Below is a small trained network, with its code and all its weights. Each question gives an input and a class and asks what happens when units are switched off, that is, made to give their printed mean instead of their output.

import numpy as np


def w(rows, s, z=0):
    codes = np.array(rows[::2]) - 128.0
    scale = np.full(codes.shape[1], s)
    scale[-1] = z or s
    return codes * scale


def f(y):
    return np.maximum(y, 0)


def log_softmax(a):
    a = a - a.max(-1, keepdims=True)
    return a - np.log(np.exp(a).sum(-1, keepdims=True))


def net(x, mask):
    res = np.array(x, float).reshape(1, 4) / 4 @ E
    y = f(res @ A[0][:, :-1].T + A[0][:, -1])
    res = res + np.where(mask, y, B[0][:, -1]) @ B[0][:, :-1]
    return log_softmax(res[-1] @ U[:, :-1].T + U[:, -1])


A, B = {}, {}
E = w([
[181,122,85],'x0',
[20,206,138],'x1',
[198,154,77],'x2',
[95,198,255],'x3',
],0.0092)
A[0] = w([
[169,190,64,252],'neuron 1',
[59,161,118,216],'neuron 2',
[156,117,225,227],'neuron 3',
[168,85,9,146],'neuron 4',
[189,158,126,100],'neuron 5',
[177,105,165,125],'neuron 6',
[127,78,92,222],'neuron 7',
[94,90,79,195],'neuron 8',
[51,166,76,149],'neuron 9',
[144,46,63,192],'neuron 10',
[163,170,150,114],'neuron 11',
[76,85,147,64],'neuron 12',
[228,102,102,191],'neuron 13',
],0.015,0.0046)
B[0] = w([
[138,162,139,202],'neuron 1',
[67,156,218,190],'neuron 2',
[139,27,134,192],'neuron 3',
[255,142,111,247],'neuron 4',
[74,129,154,162],'neuron 5',
[102,165,27,164],'neuron 6',
[179,105,153,189],'neuron 7',
[123,12,149,177],'neuron 8',
[29,179,167,183],'neuron 9',
[180,130,176,224],'neuron 10',
[77,100,182,150],'neuron 11',
[101,126,147,149],'neuron 12',
[136,201,121,230],'neuron 13',
],0.01,0.015)
U = w([
[239,144,111,105],'0',
[87,106,113,144],'1',
[114,207,156,132],'2',
[136,38,182,163],'3',
[114,129,6,45],'4',
[90,111,17,1],'5',
[142,47,119,162],'6',
],0.015,0.012)

Each question gives the input, the list of numbers given to net, and the class t.
The units are the neurons (one row each of A and B). Each row of codes is followed by its name. A weight is (code - 128) times the scale printed after its matrix; where a second scale follows, it is the last column's (A, B and U).
mask holds one flag per neuron, in row order. A switched-off neuron (its flag False) gives its mean, the last column of its row in B, instead of its output. The means were averaged over made-up inputs and are rounded, as every weight is.
A unit's drop is (log p(t) with every unit on - log p(t) with that unit switched off) / (log p(t) with every unit on - log p(t) with every unit switched off).
The circuit of an input: a set's keep is (log p(t) with only the set's units on - log p(t) with every unit switched off) / (log p(t) with every unit on - log p(t) with every unit switched off). Starting from the 12 units with the biggest drops (on a tie, the unit counted first), units are removed one at a time, each time the one whose removal leaves the highest keep (on an exact tie, the one counted first), for as long as the keep stays at least 0.8.
circuit, biggest first: the units of the circuit, biggest drop first
k most important neurons: the k neurons with the biggest drops, biggest first
drop of u: that unit's drop, to one decimal
input [-7,5,-5,-5], class 1: most important neuron	[neuron 13]
input [7,4,5,0], class 2: circuit, biggest first	[neuron 3; neuron 10]
input [-7,2,0,3], class 3: 2 most important neurons	[neuron 13; neuron 3]
input [0,4,4,-2], class 2: circuit, biggest first	[neuron 3; neuron 9]
input [4,-7,-3,4], class 6: 2 most important neurons	[neuron 4; neuron 3]
input [7,8,-8,-6], class 3: 3 most important neurons	[neuron 8; neuron 13; neuron 6]
input [6,-3,3,6], class 2: 2 most important neurons	[neuron 4; neuron 8]
input [0,-2,0,4], class 6: 2 most important neurons	[neuron 2; neuron 10]
input [4,-4,-8,3], class 6: 2 most important neurons	[neuron 2; neuron 10]
input [-3,-5,-7,-4], class 0: 2 most important neurons	[neuron 2; neuron 9]
input [4,-7,-7,7], class 6: 3 most important neurons	[neuron 6; neuron 2; neuron 10]
input [-5,-6,6,6], class 3: 2 most important neurons	[neuron 3; neuron 4]
input [-4,-3,-5,-5], class 0: 3 most important neurons	[neuron 3; neuron 2; neuron 9]
input [-4,3,-8,8], class 3: circuit, biggest first	[neuron 3]
input [-1,6,-5,-8], class 3: drop of neuron 8	1.4
input [7,-4,8,6], class 2: drop of neuron 2	-0.2
input [3,0,7,6], class 3: drop of neuron 11	0.4
